In the rows, zero is written as 128.
Known rows:
bogel: [159 139 210 131 115 149 100 131 118 140 140 145 161 117 114 102 166 144
 151 123 106 193  87 111 123 125 129 107 156 125 132 105 154 131  81 139
 174 109 109 150  92 129 148 111]
tregrur: [157 143 140 144 106 148  96 100 109 132 132 145 178 124  96  98 145 143
 157 157 110 196 117 131 151 146 169 105 105 113 118 160 163 132  76 112
 158 118  84 133  99 126 200 102]
lastal: [180 177 142 132 104 142 125 131  89 131 122 131 157 155  90 105 184 145
 193 119 111 157 112 111 126  96 125 119 138 155 138 104 145 134  80 139
 123 125  93 130 112 149 147 143]
stumi: [147 187 180 151 117 152  98  94 136 130 132 174 170 114  98  99 141 168
 163 139 108 195 108 154 123 205 131 106 107 116 113 158 185 129  73 102
 183 110  86 126  91 126 148 100]
gulek: [161 136 156 126 112 147 107  95  97 135 129 128 181 109  92 152 141 151
 176 118 112 157 125 117 118 120 125 111 121 123 126 105 151 134  90 126
 125 103  80 127  95 132 163  98]
kiser: [152 168 158 124 124 153 111  95 103 130 126 132 191 158  91 148 140 153
 196 121 110 160 140 114 130 167 153 106 111 117 122 106 161 132 108 108
 146 139  81 137  96 154 181  99]
gaki: [144 140 179 130 122 152 120 142  92 126 130 135 155 164 111  93 199 165
 137 121 137 155 123 120 124 100 128 118 113 118 120 105 126 141  94 118
 171 103  79 130  91 144 146 149]
fotol: [152 167 168 128 107 150 107  94  85 164 130 126 161 106  91  93 162 146
 142 120 115 159  97 110 123  97 130 104 150 144 179 106 134 131  78 161
 147 104  84 132 131 126 151 101]
grozuplo: [167 145 144 127 112 159  96  95 101 155 129 128 156 118  98 113 142 154
 163 129 114 168  97 133 117 121 127 104 121 123 126 105 157 136  76 115
 133  98  94 129  92 126 160  99]
maskal: [148 152 175 141 104 152 101  99 125 127 132 155 187 112 102  97 144 149
 144 125 111 218 115 139 136 188 128 107 109 113 116 161 173 130  70 106
 187 107  79 127  96 125 167 102]
gregi: [157 135 144 153 109 151  97  88  96 175 132 127 164 107  94 111 144 145
 150 115 105 153  86 155 121  96 135 112 124 129 130 108 126 147  72 108
 119 101 142 140 115 129 179  98]
bekom: [143 136 140 131 109 148  93 140  83 153 167 126 156 109 116  93 175 146
 134 116 116 160  83 117 123  95 133 103 134 131 117 102 131 148  70 105
 119  95 135 126  96 129 170 132]
skeva: [161 137 145 126 114 153  93 105  97 134 131 130 160 106  99 130 139 146
 152 120 118 174 108 110 124 121 142 103 117 123 120 107 155 132  84 111
 129 109  88 125  94 124 171 101]
ditrus: [154 167 184 129 105 152  99  97  96 150 129 132 178 111  91 106 164 144
 149 120 109 158 102 115 122 141 129 104 138 120 142 102 136 134  89 140
 147 103  85 128 111 127 149  98]
minu: [148 135 147 125 114 154 101 116 101 133 141 126 165 108  97 140 135 151
 164 119 118 158  96 110 125 129 135 106 110 130 118 100 149 147  80 110
 125 109  95 123  92 132 179 102]
zufo: [157 141 146 131 118 149 101  93 122 131 139 158 156 114 120  96 141 143
 174 125 111 215 103 122 144 154 191 111 106 120 121 159 139 131 110 107
 135 104  97 138  98 138 235 109]
trugribo: [157 153 176 129 102 150  96  92 105 141 130 128 181 112  88 129 144 160
 165 118 107 169 124 127 114 144 129 104 135 127 142 103 176 134  85 143
 153 108  84 126  99 128 147  95]
pasul: [142 139 166 123 106 150  94 108  91 179 144 134 158 108 117  99 172 149
 136 122 105 161  89 115 122  97 127 132 165 121 116  99 128 132  78 119
 139  96 106 126 103 123 150 114]
sufik: [144 141 174 132 108 150 100  99 109 148 127 129 178 112  95 104 143 165
 144 125 108 197 125 134 117 123 124 110 142 118 125 103 170 136  82 131
 162  98  84 130  98 128 159 101]

Facts:
zifam: Θ 581; η flofler; ψ napo
tiflum: Θ 330; η flustas
zigras: Θ 399; η dutrar
greba: Θ 330
muteskis: Θ 399; η grozuplo
staber: Θ 399; η tenok; ψ stumi, gredre
bekom: Θ 399; η klamafim
fibrir: Θ 399
beba: Θ 581; ψ plegas
gripun: Θ 399; η sezu; ψ gribel, zufo
kemu: Θ 681
tivos: Θ 399; η debem
stider: Θ 330; η dregravis; ψ tregrur, bekom, grogun, flustas, maskal
bilemom: Θ 399; η brivuk; ψ lezer, skosokir
triplun: Θ 330
florom: Θ 330; η vebru
fovu: Θ 581; η dripleflel
mopan: Θ 681; η luvu
gregi: Θ 681; η stena
minu: Θ 330; η florom
pofan: Θ 581; η gregi
klamafim: Θ 330; η stider
sukol: Θ 330; η flazol
dripleflel: Θ 399; η biku
stumi: Θ 581
vebru: Θ 581; η mopan
fedri: Θ 399; ψ brestipim
foga: Θ 399; η tregres
skubrir: Θ 399; η minu
plagrir: Θ 681; η drerer; ψ misir, rezu
stesti: Θ 581; η bostisan
tofistok: Θ 399; η roskikli
lamem: Θ 330; η stunuk
trafler: Θ 399; η rizur
tropa: Θ 330
zeflobrur: Θ 399; η bogel
manonu: Θ 399; η piplek
parogek: Θ 399; ψ tregrur, bekom
lezer: Θ 399; η broru
paplak: Θ 399; η gosek
stebril: Θ 581; η grubu
bebrel: Θ 399
kogam: Θ 399; η rugam
brapal: Θ 399; η fanam; ψ vazi, troza
gifol: Θ 681; η sufik
skubru: Θ 330; η kize
noskulil: Θ 399; η zeflobrur
dregravis: Θ 330; η tiflum; ψ tenok
draba: Θ 399; η grisiser; ψ pasul, vidrizik, sama, rotal, mogal
fanam: Θ 399; η sizom
skapleken: Θ 399; η turar; ψ kuflar
floske: Θ 581; η draba
drufes: Θ 681; η stesti
kuflar: Θ 681; η skoven
roflam: Θ 399; η keston
grogun: Θ 399
vidrizik: Θ 581; η studor
flofas: Θ 681; η maskal
plubik: Θ 399
laven: Θ 681; η troza
treme: Θ 681; η zanubrok; ψ rotal
vagum: Θ 399
zuskazu: Θ 399; η skubru; ψ troza, flofas, zudri
zanubrok: Θ 399; η burubo
vubus: Θ 399; η retugom
zadriskam: Θ 330
napo: Θ 581
steplum: Θ 399; η gamok
klisken: Θ 581; η tuzur
zufo: Θ 581; η manonu
mogal: Θ 330; η kiser
votras: Θ 399; η lezer
tregres: Θ 681; η sukol
piplek: Θ 330
gamok: Θ 581; η klala; ψ zigras, gruton, mopan
defleplam: Θ 330; η staber
grosken: Θ 681; η napo
vozu: Θ 399; ψ greba
biku: Θ 681; η stekar
tridri: Θ 399
flebrasur: Θ 399
ripler: Θ 581; η gruton; ψ grogun
turar: Θ 399; η floske
flofler: Θ 399
grita: Θ 399; ψ tregres, defleplam, maskal
rizur: Θ 399; η zigras; ψ skapos, soder
bostisan: Θ 330; ψ skosokir
listul: Θ 399; η defleplam
skufen: Θ 330; η vovagri
skazadu: Θ 581; η gulek
plegas: Θ 330; η drufes
maskal: Θ 581
brotrek: Θ 581; η mimo
lumis: Θ 399
drifluzu: Θ 399; η greba; ψ bogel, pledrum
vovagri: Θ 399; η skamen; ψ zuker
zuker: Θ 330; η gredre
vazi: Θ 330
sezu: Θ 399; η trutin
dogim: Θ 399; η muteskis
sama: Θ 330
misir: Θ 399; η brotrek
keva: Θ 330; η gaki
skamen: Θ 681; η bratreplis
pilagi: Θ 399; η flofas
grubu: Θ 330; η tofistok
giplik: Θ 399; η skazadu
skoven: Θ 330; η klisken; ψ tropa, plegas
stiplos: Θ 399; ψ rugam
skosokir: Θ 330; η pledrum
tidrur: Θ 681; η mogal; ψ fibrir, raskis
pufler: Θ 399; η tufar
stena: Θ 330; η trafler
drerer: Θ 330; η skufen
debem: Θ 330; η memen; ψ vomo, paplak, mopan
klebrus: Θ 399; η drifluzu; ψ sama, sukol
pasul: Θ 399
tregrur: Θ 581; η rafle
tenok: Θ 330; η zuskazu
flustas: Θ 581
dapuvil: Θ 399; ψ rugam, dogim
bogel: Θ 681
pledrum: Θ 330; η trestom
gepos: Θ 330; η noskulil; ψ zadriskam
rezu: Θ 399
gratuk: Θ 399; η skapleken
gaki: Θ 399; η zudri
soder: Θ 399; η giplik
truvar: Θ 399; ψ pilagi
familo: Θ 581; η pufler
bratreplis: Θ 399; η traklo
tuzur: Θ 330; η plubik
betrel: Θ 399
drinik: Θ 581
bridakim: Θ 330; η steplum; ψ roskikli, brotrek
negin: Θ 330; η soder; ψ sama, listul
studor: Θ 399; η bridakim
dutrar: Θ 399; η dogim
rugam: Θ 399; η grosken
fuplos: Θ 581
brobu: Θ 399; η zapel; ψ zadriskam, plegas, grosken
pluske: Θ 330; η pofan; ψ skapos
fluzun: Θ 681
zudri: Θ 681; η gratuk
zapel: Θ 330; η betrel
ligrifin: Θ 399; η sama
grisiser: Θ 399; η lastal; ψ skufen
stekar: Θ 399; η vozu
flakla: Θ 399; η zufo
kiser: Θ 581; η zuker; ψ stebril
rozak: Θ 330; ψ soder, floske
trobil: Θ 399; η laklis
brestipim: Θ 581; η stebril
traklo: Θ 399; η paplak
tufar: Θ 330; ψ drepil, stebril
luvu: Θ 581; η flakla
grozuplo: Θ 330; η fedri
trugribo: Θ 330; ψ foga, vebru, flakla
roskikli: Θ 399; η gripun
stunuk: Θ 399; η keva
raskis: Θ 330; η muri
zutok: Θ 581; η kogam; ψ lamem, plegas, flofler
vabrabruk: Θ 399
trutin: Θ 399; η skapos
bonum: Θ 399; ψ manonu
drepil: Θ 330
retugom: Θ 681; η zutok; ψ stebril, sama, roflam, noskulil
flazol: Θ 330; η pluske
laklis: Θ 399; η stekagros
kubir: Θ 330; η metizes
gruton: Θ 581; η treme
muri: Θ 399; η stikis; ψ soder
metizes: Θ 330; η tregrur; ψ trutin, pilagi, flebrasur
memen: Θ 581; η ligrifin; ψ greba
kize: Θ 581; η familo; ψ fovu, gruton
parir: Θ 581; η kluflebros
fleplum: Θ 581; ψ stebril, studor, floske
klala: Θ 399; η floki
sufik: Θ 330
lastal: Θ 399; η skosokir; ψ fluzun, brivuk, vebru
ditrus: Θ 681; ψ parir, tropa, soder
zunel: Θ 581; η fovu; ψ tiflum, maskal
trestom: Θ 581; η plagrir; ψ stumi
fotol: Θ 399; ψ skamen, betrel, vagum
stikis: Θ 399; η tridri
skuvuses: Θ 399; η lumis; ψ lamem, tiflum, plubik, vagum
rotal: Θ 681; η foga
klubrim: Θ 399; ψ vubus, tivos
keston: Θ 581; η listul
dosta: Θ 681; η raskis
pubal: Θ 330
lipir: Θ 581; η fibrir; ψ stena, familo, zigras
burubo: Θ 330; η klebrus
vomo: Θ 581; η misir
narok: Θ 581; η bekom
rafle: Θ 399; η plegas
graza: Θ 399; η ripler; ψ roflam
floki: Θ 581
troza: Θ 399; η pilagi
kluflebros: Θ 581; η vubus
stekagros: Θ 581; η negin
gribel: Θ 681
gulek: Θ 330; η stumi; ψ listul
skapos: Θ 399; η vidrizik
broru: Θ 399; η vabrabruk
gosek: Θ 330; η votras
gredre: Θ 399; η lamem
sizom: Θ 399; η narok; ψ brivuk, zigras
basak: Θ 399; η pubal; ψ betrel
mimo: Θ 330; η parir; ψ tropa, stunuk, mogal
faskom: Θ 681; η drepil; ψ lamem, stumi, mopan
brivuk: Θ 399; η ditrus
skeva: Θ 330; η kubir


Now the same elements, written a new way:
Known rows:
dosta: [130 138 104 127 157 175  89 155 172 121  92 113 101 157 152 187 144 147
  76 169 148 163 142 178 120 156 182  80  79]
pilagi: [112 130 144 115 129 184  79 152 104 175 152  93 157 113  76  85 111  89
  73 108 112 156 147 144 127 145 143  85  89]
keva: [ 69 130 154  76 154  97 151 132 173 135 105 167 110  97 115 168 176 175
  85 167 162  95 111 105  74 127 119 166 148]
gruton: [138 150 107 148 133 155 146 161 107 135 160 105 107 117 101 136 158 101
 125 112 105 170 132 139  87 140 179  83  61]
familo: [138 143 109 167 108 124 161 166 136 126 159 105  91 146 142 130 147 115
 163 118  87 154 120 131  92 135 183  97  60]
gripun: [128 118 137 133 118 176 127 160 150  92 142 112 122 145 119  92 107 102
 167 126 110 151 123 133 123  88 115 145  96]
gulek: [ 59  86 136  72 120  85 165 130 142  91  92 184 150 123 133 149 186 178
  77 166 160  94 117 106  74  76 157 145 153]
zudri: [130 148 110 143 135 157 115 169 182 163 105 118  98 158 166 186 127 166
  84 142  94 120 114 164 117 154 183  80  87]
florom: [ 84 111 134  72 133  86 156 130 157 128 102 177 112 114 124 163 185 185
  82 171 165 100 119 104  72 102 132 158 151]
brobu: [ 95 119 153 105 176 185  68 161 148  75  84 121 122  83 121  94 116  80
 169 144  99 167 166  97 149  85  86 123 125]
bratreplis: [122 127 139 139 125 173 123 151 132 144 151 101 132 139  94  87 112 100
 156 106 103 149 120 145 119 113 126 125  88]
trugribo: [ 73 129 147  67 144  85 152 126 179  83 125 180 109 123 115 160 181 174
  99 172 159  92 100 111  64 127 120 167 134]
drerer: [ 62 133 158  71 151  92 147 132 175 138 113 166 113  99 118 166 174 177
  82 161 156  91 116 101  72 125 124 169 143]
pasul: [104 105 134 161 119 165 152 158 112 163 115  99 151 136  91  96 145  92
 159 114  91 140 145 136 137  92 160 120  75]
fovu: [131 155 118 154 148 171 131 176 149 131 155  94  96 114 120 144 146  98
 153 113  86 157 128 135 102 146 171  89  66]
ripler: [132 126 116 168 115 150 113 163 162 111 154 103 116 160  96 104  85 135
 118 115 139 185  89 148 117 111 172  89 120]
listul: [128 101 147 163 109 145 157 164 114 168 118  93 135 142 110  94 148  97
 165 121  98 142 142 138 137  80 169 158  72]
drinik: [132 127 118 165 110 160 131 165 140 117 148 101 103 144 123 111 115 117
 135 117  98 156 122 132 120 130 176  84  94]
trobil: [133  76 127 123 103 175 127 149 100  91  95 106 138 143 126  90 148  95
 128 143 145 181 168 144 138  63 127 110  92]

Rows:
No name comes twice in this set of rows, the named rows included.
[ 58 159 160  65 183  90 150 127 192  83 131 187  88  86 107 180 177 156
 153 176 155 103  95 108  53 135 105 174 125] -> debem
[108 151 122 121 144 176  67 158 165 170 116 125 131 152 105 183 101 166
  62 128 109 123 122 172 117 152 188  86  97] -> flofas
[130 119 132 166 132 179 101 187 141  95  93  84  95 111 156 148 157  91
 141 135 128 177 168 127 140 119 157  97  76] -> brestipim
[135 166  92 106 163 124 148 164 137 157 116 164  96 126 159 189 164 161
  97 155  85 163 103 168  84 151 189  79  69] -> mopan
[ 82 138 123  72 117  77 162 139 145 168 145 176 127  96 116 128 176 184
  70 127 147  87  86 104  60 135 153 136 152] -> greba
[127 148 106 164 111 123 155 143 157  84 175 133  91 167 128 116 121 110
 169 120  95 161 101 147  89 128 177  94  72] -> kize
[138 140  94 170  98 123 153 211 140 154 166 117 138 146 120  89  98 178
  90 107  81 181  77 133 103  88 181  85 142] -> flustas
[135 133 138 157 141 165 114 159 113  97 110  98  99 105 119 141 149  89
 148 148 131 180 169 131 126 126 180  85  66] -> vomo
[124 133 122 144 150 169  82 144 191  92  91 126  96 168 161 191 116 124
 111 193 151 149 142 181 121 149 176  77  80] -> tidrur
[116 144 134 122 167 185  63 144 169 145  91 124 126 151 102 191 108 126
  70 156 152 157 147 178 119 154 181  81  78] -> laven
[130  85 153 171 111 161 157 152 115 156  88  88 129 140 113 113 165  83
 163 139 143 166 177 153 145  69 165 168  64] -> roflam

Now the same elements, written a new way:
Known rows:
plegas: [134 167 128 121 135 121 102  67 113  95 174 110  98 176 138 133 167 144
 140 118 124 131 127 159  76  96 138 131 155 119 115  99 119 106 130 131
  96 156]
skoven: [131 150 128 134 135  98 100  85 135 106 175 112 107 159 129 140 182 129
 135 118 126 127 128 143 112 113 117 126 170 101 152  93 126  95 147 126
 111 151]
klisken: [125 139 104 118 152 151 112  70 132 112 121 145 140 121  95 117 174  88
 167 105 110 117 171 146 120 186 135 117  89 132 132 120  84 101  92 100
 130 158]
fanam: [128 120 149 131 115 136 149 181 134 138 108 119 157 112 144 134  75 139
  94 145 156 139  97 114 165 111 129 127 132 143 127 141 160 151 134 143
 134 114]
gripun: [116 126 147 140 118 121 147 189 140 138 112 134 166 106 151 132  86 138
  81 148 162 134  99 104 193 123 122 127 124 134 138 136 160 139 152 148
 127 129]
basak: [140 118 145 128 126 126 140 178 134 150 114 127 162 120 149 134  87 143
  86 154 159 128  95 117 166 119 123 108 132 154 141 147 152 146 149 146
 131 118]
debem: [109 128 118 127 121  91 121  90 120 125 165 126 111 134 135 129 173 163
 129 144 113 128 130 128 108 117 116 124 158  91 141 116 108 120 147 129
 129 138]
sama: [123 135 108 141  94 144 109 105 106  92 161  97  68 159 133 147 135 125
 157 113 110 125 141 131  79 102 139 132 133  90 106 108 129 128 138 127
 120 125]
stikis: [131 117 152 131 115 136 150 182 135 139 106 120 151 109 143 135  76 142
  94 144 156 136  93 118 166 111 127 126 133 146 129 143 158 156 133 141
 137 111]
tridri: [133 109 157 132 114 132 152 174 135 137 100 116 149 104 140 138  76 140
  99 138 156 139  90 118 159 109 125 127 143 140 128 138 159 163 128 138
 139 105]
skamen: [133 131 104 136 147 116 132  59  96 172 126 156  90 191 118  94 192 139
 169  70  80  97 160 133  60 137 139 165 136 138 132 120 112 118 146 128
 103 129]
flakla: [115 112 144 125 101 138 155 174 124 130 105 126 155 101 148 132  69 163
  95 159 152 141  89 118 148 110 141 131 120 138 116 155 154 171 131 138
 134 101]
vebru: [107 138  98 110 134 159 116  63 120 101 125 152 137 113 108 111 167 117
 174 121 107 118 167 149  98 179 159 127  73 132 111 134  79 121  92  93
 126 151]
parogek: [149  91 147 136 122 137 148 185 122 171  98 109 151 112 147 134  81 139
  94 150 155 122 103 107 165 115 104  89 125 143 135 146 144 157 152 152
 147 117]
maskal: [151 118 111 117 162 180 111  54 101 124 112 125 127 137 106 112 174 104
 181 101 110 108 170 163  83 175 131  82  70 144 108 126  68 117  91 104
 125 161]
klamafim: [112 145 128 130 124 108 123  96 114 119 161 115 103 141 127 127 154 141
 137 119 107 135 145 128 112 101 114 135 151  93 122 107 114 113 132 142
 125 142]
zuker: [133 129 103 128 156  73  79 148 168 132 163 160  89 137 130 141 136 115
 121 139  94 113 125 130  70 111  99 150 153 123  99 138  75 126 102 135
 120 107]
drifluzu: [126 109 154 136 117 124 150 183 144 143 104 119 157  98 140 135  80 138
  91 145 160 140  96 110 178 116 118 126 143 136 142 138 158 149 137 144
 142 110]
dapuvil: [129 111 153 138 117 122 150 189 144 147 105 124 156 101 137 135  80 136
  91 144 154 138  98 111 178 117 119 126 142 140 144 141 159 149 135 142
 144 111]

Rows:
No name comes twice in this set of rows, the named rows included.
[108 137 132 131 127  96 123 105 128 127 159 119 108 134 122 125 163 133
 132 121 109 137 145 120 132 111 106 137 162  87 140 101 114 106 136 141
 136 147] -> metizes
[142 137 147 131 115 152 129 168 136 109 118 111 140 139 149 150  75 127
 106 136 166 137  87 136 140 106 152 129 130 153 121 134 173 143 134 130
 114 117] -> soder
[116 126 110 148  94 117 114 118 124 109 164 103  84 144 126 145 152 120
 142 126 114 124 150 114 119 116 114 121 144  74 138 108 122 111 156 130
 133 132] -> negin
[147 113 153 127 122 147 145 159 120 141 103 112 147 122 149 133  81 153
 102 138 163 136  84 135 135 105 134 114 134 155 116 142 156 166 131 141
 127 114] -> betrel
[130 133 127 125 131 130 119  91  94 132 162 106  98 159 138 121 152 149
 139 126 105 126 152 133  92  96 111 105 131 106 111 111 101 118 141 148
 125 151] -> defleplam
[140 146 107 118 166 142  92  55 145 100 129 142 142 138  97 127 200  85
 168 103 126 109 157 167 116 189 141 105 107 142 152 110  88  84 104  91
 116 167] -> beba
[133 136 109 106 154 161 105  39 117  96 122 142 139 131 110 118 186 117
 179 111 121 116 154 175  81 177 154 109  88 145 117 123  80 118  85  88
 118 158] -> stumi
[133 109 125 137 131 109 124 101 107 153 153  99 103 143 133 125 166 141
 133 128 112 117 151 117 120 113  84  90 148  88 140 110  96 115 150 150
 145 149] -> stider
[154 136  99 115 171  77  70 121 145 125 171 153  91 152 146 136 156 134
 122 149 109 111 111 154  39 109 113 124 153 148  99 137  77 124 112 124
 105 114] -> lamem
[135 109 131 143  86 158 139 198 130 120 112 105 128 125 148 155  64 125
 107 143 158 128 101 113 151 116 143 118 114 132 124 145 172 156 148 132
 131  98] -> noskulil
[146 106 150 131 128 121 141 171 136 156 106 116 162 110 149 136  97 144
  91 149 165 127  91 118 169 120 113 101 145 148 147 140 151 146 148 141
 137 116] -> fotol
[139 157 102 118 152 163  91  62 144  85 135 136 131 148  95 131 183  77
 174 101 122 117 164 167 111 181 156 117  90 138 132 111  96  82 100  90
 110 169] -> parir

The same elements again, as new rows of numbers:
Known rows:
retugom: [131 122 139 118 131 135 110 136 123 123 204 137 155 181 127 119 123 200
 127 130 120 126 121 122 127 118 122 161 147 118]
ditrus: [130 126 120 115 143 122 115 148 129 122 200 140 130 120 142 119 125 142
 134 123 180 127 121 123 127 135 122 113 158 121]
brivuk: [127 120 120 141 121 131 127 121 134 127 112 124 130 121 125 126 123  95
 126 123 120 128 118 129 127 128 135 119 119 121]
soder: [137 118 118 142 123 138 144 130 142 121 121 124 123 123 126 119 123  92
 127 123 122 126 116 123 127 124 140 116 119 133]
sizom: [141 119 119 153 121 135 120 128 133 128 112 127 131 131 128 127 122  91
 126 124 121 136 118 130 127 130 132 133 122 121]
zigras: [149 122 119 157 119 128 135 120 132 123 114 124 128 122 125 155 123 122
 125 124 117 131 119 135 126 119 131 114 119 133]
klebrus: [142 119 120 144 121 147 117 136 133 123 112 128 130 136 127 132 122 116
 126 126 119 134 118 128 128 123 128 122 123 119]
kogam: [121 118 120 143 119 135 117 121 138 124 113 124 136 123 125 118 122 103
 127 124 118 128 119 123 127 126 135 158 126 121]
kubir: [121 136 121 117 133 123 128 123 122 125 128 126 122 124 126 128 142 127
 128 138 120 125 144 123 128 118 123 148 117 134]
fovu: [126 121 159 115 122 123 145 127 122 129 134 126 123 142 125 128 124 173
 130 123 134 126 123 127 127 137 124 134 120 150]
ripler: [142 120 153 116 122 124 140 142 122 126 134 130 122 156 126 130 124 167
 129 123 148 136 126 128 127 141 122 136 124 140]
vabrabruk: [124 123 119 126 121 129 120 121 137 123 111 124 129 118 126 122 122  92
 126 123 119 129 119 130 128 128 135 116 150 121]
brapal: [137 119 119 149 122 137 125 132 134 124 113 127 129 124 127 129 122  92
 126 123 121 134 119 129 127 129 130 122 122 121]
misir: [122 119 119 143 121 134 124 121 136 124 113 124 133 123 125 120 123 104
 126 124 118 127 118 124 127 126 135 139 120 122]
trutin: [120 120 120 128 131 124 132 135 141 148 111 149 122 127 134 122 123  91
 126 123 117 125 118 147 127 122 149 116 117 122]
vagum: [123 121 119 128 120 129 117 122 136 123 111 124 129 118 127 122 122  92
 126 123 120 130 119 132 128 128 135 116 147 121]
skamen: [124 158 120 117 167 121 117 121 123 169 165 140 146 129 125 134 124 253
 134 135 160 125 117 122 127 142 127 117 128 121]
raskis: [121 138 121 117 135 123 129 124 122 126 126 126 122 124 126 130 143 128
 128 138 121 125 143 123 128 118 123 145 118 134]
stesti: [126 120 159 115 122 123 143 128 122 126 134 126 123 136 125 126 124 174
 130 123 134 126 124 127 127 137 123 131 125 148]

Rows:
No name comes twice in this set of rows, the named rows included.
[134 120 119 148 121 131 134 121 134 124 113 124 128 122 125 141 123 121
 125 123 118 127 118 131 126 122 132 115 119 123] -> muteskis
[176 119 118 159 121 140 154 126 139 119 137 124 122 123 127 150 128  94
 126 123 122 134 117 126 125 118 131 110 121 145] -> rizur
[118 116 175 125 120 122 146 142 123 127 153 129 127 153 127 118 131 160
 132 131 142 129 141 123 127 144 121 179 162 147] -> zutok
[122 163 121 140 130 121 113 121 123 152 190 138 151 138 142 128 123  98
 127 123 179 126 122 134 126 137 125 132 141 122] -> faskom
[139 122 162 116 124 122 138 134 122 145 129 139 122 168 142 128 124  97
 130 123 163 133 129 142 127 140 129 135 122 150] -> gamok
[118 120 129 139 149 122 155 151 123 124 132 135 122 123 142 130 159 132
 127 159 133 125 151 123 128 123 121 136 130 126] -> skoven
[118 118 175 116 123 122 157 148 123 124 126 133 122 121 137 125 135 164
 127 129 157 128 149 136 127 147 121 117 183 130] -> beba
[118 116 121 163 122 127 149 144 139 128 113 133 130 121 130 128 126 109
 126 135 120 127 119 132 127 135 122 118 144 120] -> brobu
[120 117 119 142 118 137 117 122 139 124 114 124 138 124 125 118 122 101
 127 124 117 128 118 122 127 125 135 171 130 122] -> vubus
[130 120 120 138 130 129 129 144 140 142 111 149 122 140 146 126 123  87
 126 125 119 130 118 147 127 124 143 117 118 120] -> gripun

